(in the rows, 128 means zero)
Each row of numbers stands for one thing and depends on some of the facts below. Use the named rows to name the rest.

Named rows:
[103 122 133 131 124 156  97 122 131 116  98  90 169 153 148 113 115 116
 133 140  92 197 123 137 121 104 141 134 102 158 173] : (517)
[ 96 133 133 121 121 127 101 128 139 130  80  82 155 138 140 101 116 110
 135 126  70 188 119 171  96  92 127 153  98 121 152] : (1107)
[ 98 115 158 153  73 148 110 129 139  99  94 104 166 134 143 156 140 133
 125 148  98 207 150 132 115  92 153 121 110 126 142] : (1085)
[ 75 113 136 128 124 157 114 147 114 111  65 105 154 152 172 124 122 102
 120 136  99 179 126 149 108 102 146 129 106 149 167] : (707)
[ 82 124 131 134 110 158 110 131 111 118  79 100 161 155 167 115 122 116
 128 130  93 194 123 153 113  94 144 127 105 153 165] : (565)
[ 92 125 141 129 118 154 110 120 128 116  80  98 151 149 157 123 119 125
 128 138  97 199 125 145 112  98 147 138 107 151 166] : (1027)
[106 134 153 119 112 140 105 107 120 109  90 109 152 154 154 123 117 123
 119 131  92 206 145 141 100  81 132 162 111 163 176] : (672)
[111 163 138 151 154 114 101 113 133 102  81  90 178 121 144 135  92 118
 125 119  66 218 108 196  96  89 105 161 126 129 136] : (802)
[111 143 129 102 125 167  95 113 105 132  82  81 154 136 160 113 126 114
 134 107  93 185 115 125  98 123 149 120 131 162 156] : (376)
[ 97 124 131 122 113 155 104 120 110 120  95 107 163 139 156 113 122 116
 124 143  91 190 134 150 113 101 137 140 109 156 160] : (609)
[101 122 153 104 123 139 113 126 123 104  76 116 144 163 163 126 118 103
 104 128  94 180 154 132  92  84 132 167 113 162 189] : (652)
[117 106 133 134 139 164  89 138 150  98 116  67 186 168 149 110 112 100
 126 145  81 197 121 116 116 114 115 122  88 166 195] : (781)
[112 124 130 126 105 148 127 122 114 116  94 104 162 150 152 111 107 131
 108 136  93 186 135 157 103 102 144 131 110 149 161] : (714)
[ 68 117  93 130 108 162  95 101 164 114  80  97 167 151 186 113  97 176
 159 130 105 204 157 173 119  96 129 168  95 165 157] : (174)
[ 86 120 123 124 107 152 102 111 148 116  78  98 156 162 173 110 112 149
 137 122  99 203 155 156 107  85 138 160  98 159 174] : (532)
[ 95 112 114 122 123 156 101 113 159 120  79  92 159 144 166 117 108 155
 142 131 102 194 143 156 113 107 145 149 108 160 160] : (1176)
[ 97 131 140 132 116 152  97 105 116 124  86 104 152 151 132 111 121 116
 142 141  98 200 125 141 130  91 163 140  98 154 165] : (150)
[ 93 126 138 131 133 152  91 110 122 124  85  98 154 151 129 108 116 101
 146 144  90 190 115 137 133  96 148 143  94 144 166] : (760)

Some facts about the things:
Σ: is of sort; Ψ: uses
{(1009),(1041),(1060),(1061),(107),(1084),(1085),(1091),(1138),(116),(1327),(1389),(150),(161),(177),(216),(235),(299),(374),(433),(451),(452),(47),(485),(524),(532),(565),(609),(636),(656),(692),(760),(764),(781),(790),(918),(925),(928)} Σ c
{(1027),(1044),(1076),(1107),(1176),(1213),(123),(1235),(1238),(1252),(1292),(1364),(137),(174),(267),(298),(334),(360),(365),(369),(390),(411),(438),(442),(49),(494),(506),(514),(528),(529),(531),(560),(652),(70),(714),(726),(74),(787),(799),(825),(863),(879),(88),(883),(891),(985)} Σ a
{(1035),(1054),(1055),(1065),(1096),(1105),(1172),(1195),(1223),(130),(1303),(152),(2),(229),(284),(358),(364),(376),(4),(413),(437),(467),(492),(517),(538),(55),(552),(64),(643),(659),(667),(672),(68),(686),(697),(707),(802),(816),(824),(828),(829),(842),(871),(907),(943)} Σ b
(1009) Ψ [(652),(1252)]
(1027) Ψ [(235),(68)]
(1035) Ψ [(1096),(667)]
(1041) Ψ [(1303),(284)]
(1044) Ψ [(467)]
(1054) Ψ [(636),(726)]
(1055) Ψ [(891)]
(1060) Ψ [(229)]
(1065) Ψ [(524),(70)]
(107) Ψ [(116)]
(1076) Ψ [(652),(532)]
(1084) Ψ [(438),(369),(863)]
(1085) Ψ [(907)]
(1091) Ψ [(49),(298)]
(1096) Ψ [(643)]
(1105) Ψ [(643),(492),(863),(284)]
(1107) Ψ [(55),(825),(863)]
(116) Ψ [(358),(55)]
(1172) Ψ [(70),(891)]
(1176) Ψ [(137)]
(1195) Ψ [(492)]
(1213) Ψ [(524)]
(1223) Ψ [(891),(686)]
(123) Ψ [(529),(686)]
(1235) Ψ [(365)]
(1238) Ψ [(824)]
(1292) Ψ [(365)]
(130) Ψ [(925),(452),(842)]
(1303) Ψ [(88),(643),(492),(55)]
(1327) Ψ [(1292)]
(1364) Ψ [(828)]
(137) Ψ [(284)]
(1389) Ψ [(1096),(492)]
(150) Ψ [(552),(656)]
(152) Ψ [(1061)]
(161) Ψ [(918)]
(174) Ψ [(1238),(284)]
(177) Ψ [(824),(47),(229)]
(2) Ψ [(88)]
(229) Ψ [(652),(1061),(531),(492)]
(267) Ψ [(643),(1061)]
(284) Ψ [(643),(492),(871)]
(299) Ψ [(1061)]
(334) Ψ [(824),(55)]
(358) Ψ [(643),(492)]
(360) Ψ [(667),(55)]
(364) Ψ [(943),(174)]
(365) Ψ [(643),(55)]
(374) Ψ [(524),(1252),(55),(891)]
(376) Ψ [(216),(686),(842)]
(390) Ψ [(802)]
(4) Ψ [(643)]
(411) Ψ [(824)]
(413) Ψ [(907),(871)]
(433) Ψ [(1252),(55),(365)]
(437) Ψ [(652),(360)]
(442) Ψ [(1172)]
(451) Ψ [(802),(137)]
(452) Ψ [(907)]
(467) Ψ [(656)]
(485) Ψ [(1105)]
(492) Ψ [(643),(365)]
(494) Ψ [(116),(707)]
(506) Ψ [(68)]
(514) Ψ [(374),(137)]
(517) Ψ [(152)]
(528) Ψ [(1009),(824)]
(529) Ψ [(643)]
(532) Ψ [(174)]
(538) Ψ [(686)]
(55) Ψ [(643)]
(552) Ψ [(1195)]
(560) Ψ [(216),(299),(365)]
(565) Ψ [(707)]
(609) Ψ [(816)]
(636) Ψ [(55)]
(64) Ψ [(697)]
(656) Ψ [(88),(1172)]
(659) Ψ [(524)]
(667) Ψ [(492),(891)]
(672) Ψ [(1009)]
(68) Ψ [(643)]
(686) Ψ [(643),(358),(360)]
(697) Ψ [(524),(1084)]
(714) Ψ [(667)]
(726) Ψ [(538),(871)]
(74) Ψ [(1389)]
(760) Ψ [(88),(152),(879)]
(764) Ψ [(524),(692),(364)]
(781) Ψ [(1061)]
(787) Ψ [(842)]
(790) Ψ [(726)]
(799) Ψ [(871)]
(802) Ψ [(824),(55)]
(816) Ψ [(492),(1138)]
(824) Ψ [(365)]
(828) Ψ [(49),(643)]
(829) Ψ [(298)]
(863) Ψ [(88),(55)]
(871) Ψ [(55),(842)]
(879) Ψ [(494),(824),(55)]
(883) Ψ [(928)]
(891) Ψ [(55)]
(918) Ψ [(116),(1238)]
(928) Ψ [(1213)]

Rows to name:
No name comes twice in this set of rows, the named rows included.
[ 85 117 124 121 114 151 100 120 146 118  79 100 153 155 172 108 114 147
 134 124 103 200 143 157 110  91 137 156 102 158 170] : (364)
[101 123 150 139  65 153  97 122 141 106  98  89 170 122 142 157 145 130
 142 136  90 201 150 120 110 101 143 131 116 123 125] : (413)
[101 114 149 112 126 138 109 137 130 112  71 109 145 153 160 125 120 112
 110 132  96 179 144 146  95  95 145 152 115 156 180] : (1252)
[102 153 139 112  94 134  81 128 145 131  89  56 169 110 136 122 138 110
 156 104  61 181 127 140  78 108 115 147 125 100 113] : (871)
[ 78 102  86 122 123 164  93  99 189 123  80  91 163 138 177 114  98 186
 161 134 108 186 159 170 122 118 132 169  97 162 151] : (137)
[135 139 161 165 149 128  83 126 116 128  64 119 183 117 148 140 125 122
 138 138  67 229 134 192 122  90 115 115 136 223 142] : (824)
[104 150 133 107  87 171  70 105 122 127 102  73 171 121 148 127 143 118
 157 113  88 197 137 106 107 115 136 138 128 139 133] : (726)
[120 115 133 114 119 158 110 117 111  98 131 102 187 164 148 111 110  91
 103 156  73 178 152 126 100  98  97 164  89 182 192] : (229)
[ 87 128 129 110 102 178 144  79  98 140 109  95 150 136 164 117 145 121
 124 195  55 176 104 160  91 104 111 141  88 174 163] : (358)
[107 161 139  91 123 177 128  76  96 141  85  69 132 155 175 108 136 130
 129 135  71 194  88 127  73 113 142 123 123 172 180] : (686)
[134 136 118 107 121 154 125 112 108 130  92  83 153 151 151 101 106 148
 110 115  97 192 113 147  98 126 169 110 127 154 161] : (1223)
[ 81 109 111 108 114 172 121  81 137 136 105  99 153 127 156 114 129 140
 145 184  71 173 130 166 110 110 113 166  85 168 154] : (1105)
[136 138 121 128 115  96 140 136 150 136  90  64 159 144 123  88  99 141
 104 114  64 188 110 199  74 101 140 124 109  96 146] : (891)
[130 116 140 107 119 114 116 142 159 138 113  83 148 135 143  75 114 147
 101 125  88 213 114 186  85  83 149 148 114 112 165] : (374)

The same things again, as new rows of numbers:
Some things and their rows:
[100 161 119 161 187 128 154 118 171 119 165 129 144 110 130 102 142 146
 132 105 151 140  84 112 111 122 148 102  96 118 117 106 159 135  63 153
 103 137  79 113 169 170] : (1176)
[100 162 119 162 186 130 154 117 171 119 164 130 144 115 128 101 143 147
 133 106 147 140  86 114 113 121 147 100  97 118 115 107 160 138  63 149
 104 138  80 112 168 170] : (517)
[104 155 112 166 194 145 167 123 174 119 143 123 144 139 123 108 154 180
 123 118 140 139  91 131 113 135 139  94  96 122 117 128 165 140  50 139
 107 144  94 106 167 158] : (560)
[ 98 203 152 142 164 135 152 126 145 135 140 160 124 132 141 108 132 144
 147 118 118 149  99  91 110 128 144  98  97 146 111 132 183 119  63 136
  77 107  59 105 141 130] : (116)
[ 98 172 127 160 181 126 145 118 163 124 167 137 138 114 126 102 141 138
 138 107 148 152  93 106 111 118 147 101  98 120 113 108 161 133  63 148
 100 137  72 114 164 167] : (1084)
[100 165 122 162 185 129 147 117 164 119 166 131 140 118 123 104 145 146
 133 105 150 151  93 112 110 119 145 100 102 117 117 110 161 136  61 145
 105 144  81 112 166 167] : (1091)
[ 93 198 148 144 169 135 147 125 140 135 145 158 124 134 138 103 131 146
 147 121 122 147  98  93 112 130 145  95  97 137 110 131 177 125  60 135
  81 114  62 105 147 136] : (1107)
[ 91 218 165 133 157 137 149 129 134 140 130 174 115 145 147 106 128 145
 156 129 107 151 105  88 112 131 143  94  95 154 105 141 188 117  58 128
  68 100  50 100 137 117] : (636)
[144 143 124 166 187 144 152 110 155 142 182 111 145  77  74 158 136 168
 106  65 128 193  85  93  66 120 109 109 146 122 161 138 198  91  60 140
 114 137 108 132 116 155] : (1096)
[112 122  96 164 204 136 154 112 148 160 182 112 150  73  95 126 114 177
 113  85 135 141  63  76  76 152 134  97 126 100 162 130 183 105  69 136
 111 108 106 124 140 148] : (284)
[ 95 164 118 162 189 132 156 120 168 118 156 131 142 126 130  99 148 153
 133 114 147 139  91 118 116 127 148  97  93 119 112 112 156 142  58 145
 103 140  82 108 174 165] : (1009)
[ 89 160 117 159 188 128 149 121 156 133 165 136 141 111 133  94 130 149
 138 112 145 133  80  96 111 134 154  97  93 114 120 111 161 135  65 145
  98 121  75 110 169 159] : (714)
[108 164 123 161 184 131 151 116 171 118 166 129 143 111 120 111 145 144
 130  98 148 154  91 112 107 114 140 103 105 121 120 110 164 130  61 152
 106 142  81 115 162 168] : (506)
[101 166 121 162 186 128 151 117 170 119 164 131 143 113 130 101 141 142
 135 104 147 143  88 109 113 120 148 101  96 120 115 107 160 135  64 153
 102 138  77 114 168 169] : (790)
[106 164 122 161 185 129 150 118 168 118 165 128 143 112 121 109 144 146
 130 102 147 151  89 113 109 117 142 102 103 119 119 110 164 132  62 151
 105 140  82 115 163 169] : (1364)
[100 164 121 162 186 129 153 119 170 119 163 130 144 116 128 103 144 147
 134 107 149 144  88 113 113 120 146 102  95 119 115 109 161 135  62 149
 104 139  80 113 168 168] : (161)
[102 164 120 164 184 128 153 116 174 116 166 130 145 113 128 101 144 142
 133 104 153 146  87 117 113 119 145 103  96 119 115 103 159 137  64 153
 105 143  78 113 170 174] : (364)
[ 68 175 137 173 189 127 104 121 111 134 177 144 119 143 103  98 145 148
 153 127 148 191 123 105 105 124 151  81 114  97 105 127 153 150  44 113
 110 160  83 102 169 157] : (825)

Which thing is each row?
No name comes twice in this set of rows, the named rows included.
[103 162 129 149 183 139 148 120 125 166 160 142 132 103 110 124 113 173
 132 103 115 149  79  67  82 150 135  93 121 123 146 148 195 100  63 124
  89  94  85 114 126 122] : (1303)
[ 86 199 150 139 168 132 146 127 136 143 144 165 125 131 146 100 122 143
 153 123 116 140  92  81 109 137 150  95  94 141 112 130 180 121  65 133
  76  97  57 104 145 128] : (360)
[139 155 127 166 182 138 150 109 162 129 177 116 145  89  85 148 142 158
 112  71 133 192  93 105  79 110 114 108 136 124 145 128 188 105  60 143
 114 146 102 129 125 161] : (828)
[ 98 153 113 162 189 130 153 118 164 130 168 128 144 105 124 102 134 152
 133 105 146 137  80 103 106 132 149  97 101 112 125 112 163 131  65 148
 104 128  84 113 164 164] : (1041)
[ 83 192 150 171 174 115 100 114 130 114 190 145 121 129 106 102 152 111
 152 107 156 209 128 110 108  91 147  94 114 107  98 105 151 148  53 136
 112 174  70 110 165 178] : (524)
[ 97 172 128 155 177 122 147 117 161 127 170 140 140 103 134  99 131 128
 141 101 143 144  84  94 113 118 150 103  95 122 117 102 163 128  71 154
  95 126  66 115 162 166] : (1223)
[112 166 125 160 181 128 151 115 174 117 171 129 145 103 121 110 144 137
 131  93 149 155  87 109 107 112 140 107 103 122 121 103 165 128  66 155
 104 142  79 118 160 173] : (123)
[ 75 124  91 166 211 132 152 121 141 159 169 123 147 103 124  89 115 179
 130 119 143 106  64  83 100 167 160  85  97  93 140 122 160 133  66 131
 105 105  93 110 173 150] : (816)
[ 98 161 113 164 193 145 171 126 177 112 135 127 145 149 133 104 157 181
 126 126 142 129  90 136 119 136 143  94  89 125 110 125 161 146  48 139
 104 143  92 103 173 157] : (177)
[ 88 174 128 154 180 120 140 119 158 130 174 144 138 105 139  90 126 123
 146 108 146 138  81  89 113 121 159 102  94 120 115  98 159 132  74 152
  94 120  62 114 167 166] : (1172)
[110 168 125 160 178 125 152 114 178 115 173 131 146 101 126 107 141 128
 132  92 151 153  86 109 110 107 144 110 100 123 117  99 161 129  70 161
 105 141  75 119 163 176] : (538)
[101 169 123 157 183 124 153 117 171 120 169 133 145 105 132 101 139 134
 136 101 149 142  84 105 114 116 150 105  95 121 117 100 159 132  70 157
 101 133  72 115 167 171] : (726)

The same things again, as new rows of numbers:
Some things and their rows:
[ 84  81 134 159 143 116 119 130 140 154  79 151 113 160 175 172 108 114
 127  93 160 134 176 127 105 128] : (1076)
[ 76 108 135 184  91  86 111 132 153 152 139 166 102 173 200 142 113  71
 141 100 169 162 171 120 107 143] : (174)
[ 83  97 116 146 140 120 117 126 128 157 105 133 110 162 171 170 118 120
 133  93 160 143 171 123 100 103] : (609)
[ 88  95 115 143 156 111 114 120 134 144 123 123 109 166 163 172 133 121
 137 113 163 143 171 124 103 101] : (1085)
[135  92 118 140 145 105 128 138 107 126 107 139  94 151 160 177 128 125
 110  82 159 122 144 100  97 111] : (467)
[ 89 102 102 149 140 105  95 144 149 184  96 117 107 157 196 188 121  98
  95 125 156 112 178 109 108  85] : (267)
[100  78 131 154 146 134 108 150 140 191  91 149 123 142 146 176 127 108
 157 116 187 139 159 133 100 107] : (433)
[ 91 134 101 156 163  90 128 121 113 167  88 131 118 147 120 155 130  87
 117 111 141 147 200 150 124 124] : (369)
[ 56 123 121 129 130 132 123 117  94 178 109 119 111 134 187 150 107 158
 145  63 171 136 195 125  82  82] : (1195)
[101 108 114 155 127 115  99 121 104 178 113 135 148 219 170 183  97 120
 138  94 134 163 138 149  87 107] : (494)
[ 81  91 120 159 132 114 120 126 142 149 113 136  93 165 175 161 129  94
 138 105 166 146 167 121 109 110] : (451)
[ 87 137 101 160 163  88 127 123 111 167  87 131 121 147 118 154 131  83
 116 111 140 149 201 150 123 124] : (825)
[ 86  82 136 153 148 128 120 126 137 150  72 146 104 160 174 177 114 115
 126 100 164 133 178 127 102 120] : (672)
[ 96 136  99 156 164  87 130 121 117 163  86 123 122 150 123 153 130  86
 115 111 137 156 202 150 123 124] : (298)
[ 93  97 115 147 139 114 115 130 133 148  99 129 107 167 175 179 127 110
 122 105 164 142 167 120 104 106] : (1027)
[ 96 139  94 154 163  87 126 121 119 166  82 126 120 151 127 156 133  83
 113 116 139 151 202 150 124 121] : (49)
[ 90  96 115 151 141 116 115 129 131 151 103 131 110 166 166 172 121 112
 130 103 162 145 169 123 104 110] : (829)
[ 60 120 117 136 135 128 125 119 101 174 112 121 114 142 181 150 109 146
 144  70 167 141 194 126  89  90] : (816)

Which thing is each row?
No name comes twice in this set of rows, the named rows included.
[112  96 118 153 148 132 100 139 156 178 118 135 121 148 150 169 113 122
 133 109 171 137 171 120  91 102] : (560)
[ 79  86 121 150 147 124 116 123 135 161  94 131 100 163 174 171 113 115
 123  96 161 135 170 126 101 103] : (1060)
[ 85  90 117 157 126 111  98 139  88 209  95 137 166 215 167 192 109 110
 160 107 151 163 119 150  99  95] : (116)
[ 89  77 131 157 148 100 114 155  70 177  88 159 100 150 151 178 144 101
 151 101 174 104 115 123 116  92] : (863)
[ 77 107 112 153 151 120 108 129 116 146  97 155  99 160 158 177 122 118
 132 101 165 128 150 123 104 108] : (1084)
[ 46 130 136 147 115  72  99 137 125 169 141 139 104 135 232 152 137 107
 152 118 198 126 197 118 115 106] : (284)
[123 104 123 147 145 143 101 142 161 180 118 139 125 137 145 169 117 126
 147 115 184 143 177 121  83 111] : (1235)
[ 83 115 124 134 128  99 113 159  79 193  90 134 104 134 190 176 139 111
 139 103 185 109 155 119 110  84] : (1303)
[ 99  89 115 153 147 110 116 132 115 156 106 137  93 159 162 172 123 106
 118  96 155 120 148 114 100  98] : (760)
[100  96 118 147 144 115 119 133 123 144 104 134 107 161 167 175 121 118
 127  93 161 137 160 113 102 108] : (1044)
[ 83 114 129 166 172  97 139 123 122 169  40 148 122 144 129 159 109  94
 107  96 140 134 218 162 124 147] : (652)
[ 69 109  79 180 171  87 104 126 151 202 101 110 114 148 120 148 104  71
  68 109 107 111 204 137 116  83] : (1061)
[119 138 107 148 170  75 137 138  73 161  87 143  99 133 112 156 141  88
 108  93 135 115 173 138 124 117] : (88)
[ 81  80 122 155 145 113 111 144 107 177  91 140 113 158 160 175 134 104
 150 108 171 136 144 130 112  93] : (1107)
[140 108 130 142 137 141  86 178 154 234 100 140 137 121 154 191 135 109
 161 149 215 128 169 126  92  91] : (365)

